Small tables with named rows and columns. After each table, cells are looked up by row and column.

mosarep
fields: nokiro, gepilep, firinav, mafur, duk, linofo, nos
ripota: [111, 186, 141, 126, 120, 75, 94]
lifuv: [141, 141, 181, 107, 107, 140, 72]
tibik: [141, 198, 153, 90, 130, 39, 105]
zekube: [141, 102, 37, 151, 111, 120, 246]

tibik, nos => 105
lifuv, firinav => 181
ripota, gepilep => 186
zekube, nokiro => 141
tibik, nokiro => 141
tibik, firinav => 153
tibik, gepilep => 198
lifuv, nokiro => 141
lifuv, duk => 107
tibik, duk => 130
zekube, linofo => 120
lifuv, gepilep => 141
tibik, mafur => 90
ripota, nokiro => 111

Table bef
|  | rif | gen |
|---|---|---|
| lum | 17904 | 71351 |
| ded | 77685 | 41093 |
| lasi | 60419 | 38975 |
| gal | 5525 | 37888 |
| mepu | 42018 | 31605 |
| pakab | 61320 | 50389 |
| tasuf | 38443 | 9847 |

What is the gen of gal in bef?
37888
What is the rif of ded in bef?
77685
What is the gen of pakab in bef?
50389
What is the rif of tasuf in bef?
38443
What is the gen of tasuf in bef?
9847
What is the gen of lasi in bef?
38975
What is the rif of lasi in bef?
60419
What is the rif of pakab in bef?
61320
What is the gen of ded in bef?
41093
What is the gen of lum in bef?
71351
Row with the largest gen: lum

negita.tsv
	gadeb	fifuzo
rok	-38.38	-32.29
dupozu	-20.19	-53.65
mig	6.38	-31.13
lepoge	12.64	15.27
zup	4.78	13.57
bopimos	16.46	53.95
daruf	-35.99	1.21
rap	10.49	17.74

fifuzo of rap = 17.74
fifuzo of mig = -31.13
gadeb of rap = 10.49
gadeb of daruf = -35.99
fifuzo of rok = -32.29
fifuzo of lepoge = 15.27
fifuzo of dupozu = -53.65
gadeb of mig = 6.38

tamizu:
	fef	mot	suma	fiv
kurak	52892	45579	76456	76234
tefoge	23691	85801	44364	50128
mog	43022	68900	56899	43812
vukariz	92341	31143	71452	87840
keb	44678	53018	77629	25805
zigonid	30096	95210	40877	24358
gatusuz	75617	70221	53129	73916
didog	75014	75709	60258	61716
munav	75677	64850	38508	65271
dun	37387	77162	96818	33895
pegu	75199	62754	48160	69430
kub	45151	52355	75997	68647
bes	76190	43332	70116	31200

What is the suma of dun in tamizu? 96818
What is the fiv of dun in tamizu? 33895
What is the fef of kurak in tamizu? 52892
What is the suma of gatusuz in tamizu? 53129
What is the mot of munav in tamizu? 64850
What is the suma of vukariz in tamizu? 71452
What is the fiv of pegu in tamizu? 69430
What is the mot of dun in tamizu? 77162
What is the suma of pegu in tamizu? 48160
What is the suma of munav in tamizu? 38508
What is the mot of gatusuz in tamizu? 70221
What is the fef of dun in tamizu? 37387
What is the fef of mog in tamizu? 43022
What is the fiv of mog in tamizu? 43812
What is the suma of kurak in tamizu? 76456
What is the fiv of gatusuz in tamizu? 73916
What is the fiv of munav in tamizu? 65271
What is the mot of didog in tamizu? 75709
Row with the largest fef: vukariz

migavi
|  | nolepo | rifab | fuli | gev | gigoge | namad | dap | nevo | fulazuz | nen |
|---|---|---|---|---|---|---|---|---|---|---|
| lenari | 130 | 113 | 158 | 228 | 44 | 71 | 125 | 154 | 209 | 104 |
| zizuta | 87 | 221 | 194 | 112 | 167 | 153 | 145 | 86 | 204 | 141 |
| zuli | 173 | 161 | 147 | 79 | 244 | 154 | 181 | 188 | 60 | 128 |
| duti | 110 | 87 | 91 | 195 | 94 | 120 | 140 | 151 | 182 | 108 |
| dokoba | 150 | 105 | 151 | 231 | 6 | 102 | 88 | 118 | 204 | 163 |

What is the namad of lenari in migavi?
71
What is the fulazuz of zizuta in migavi?
204
What is the fuli of zuli in migavi?
147
What is the namad of dokoba in migavi?
102
What is the rifab of zizuta in migavi?
221
What is the nolepo of lenari in migavi?
130
What is the rifab of dokoba in migavi?
105
What is the dap of zizuta in migavi?
145
What is the gev of lenari in migavi?
228

mik =
cols = nosa, lupodan, rof, tuziton, puradu, rigi, paponek
zenef: [87, -321, -778, -285, 417, -122, 491]
fozirik: [37, 16, -4, -23, 13, 2, 52]
relif: [52, 38, 270, 317, 207, 286, 100]
keka: [-114, -47, 531, 392, 123, 455, 22]
zar: [284, -5, -261, -321, 239, -41, 498]
samosak: [279, 92, -145, -292, 27, -82, 413]

paponek of zenef: 491
nosa of fozirik: 37
puradu of fozirik: 13
rigi of relif: 286
puradu of samosak: 27
paponek of keka: 22
rof of fozirik: -4
nosa of relif: 52
lupodan of samosak: 92
puradu of keka: 123
tuziton of fozirik: -23
tuziton of samosak: -292
nosa of samosak: 279
tuziton of keka: 392

nibimed =
          gek  veve  lilela  sopel  molup  nasama   pav  zafod
tudil    31.5  42.1    66.7   72.2   30.8    38.8  59.3   50.8
lakade   33.3  45.0    65.1   56.5   33.5    32.9  65.9   40.0
boreni   45.6  70.0    65.4   22.5   45.0    59.9  27.2   84.1
lar      40.7  39.7    64.2   83.7   24.7    46.3  45.2   39.1
lat      70.3  67.9    43.4   76.5   67.3    45.9  37.6   69.1
furedim  16.6  43.1    63.8   45.8   44.9    36.9  61.7   57.2

sopel of tudil: 72.2
veve of furedim: 43.1
lilela of lakade: 65.1
nasama of lakade: 32.9
nasama of furedim: 36.9
zafod of lar: 39.1
pav of lat: 37.6
lilela of tudil: 66.7
zafod of lakade: 40.0
lilela of boreni: 65.4
gek of tudil: 31.5
veve of tudil: 42.1
pav of furedim: 61.7
sopel of furedim: 45.8
zafod of furedim: 57.2
veve of lat: 67.9
molup of lat: 67.3
molup of lakade: 33.5
sopel of lar: 83.7

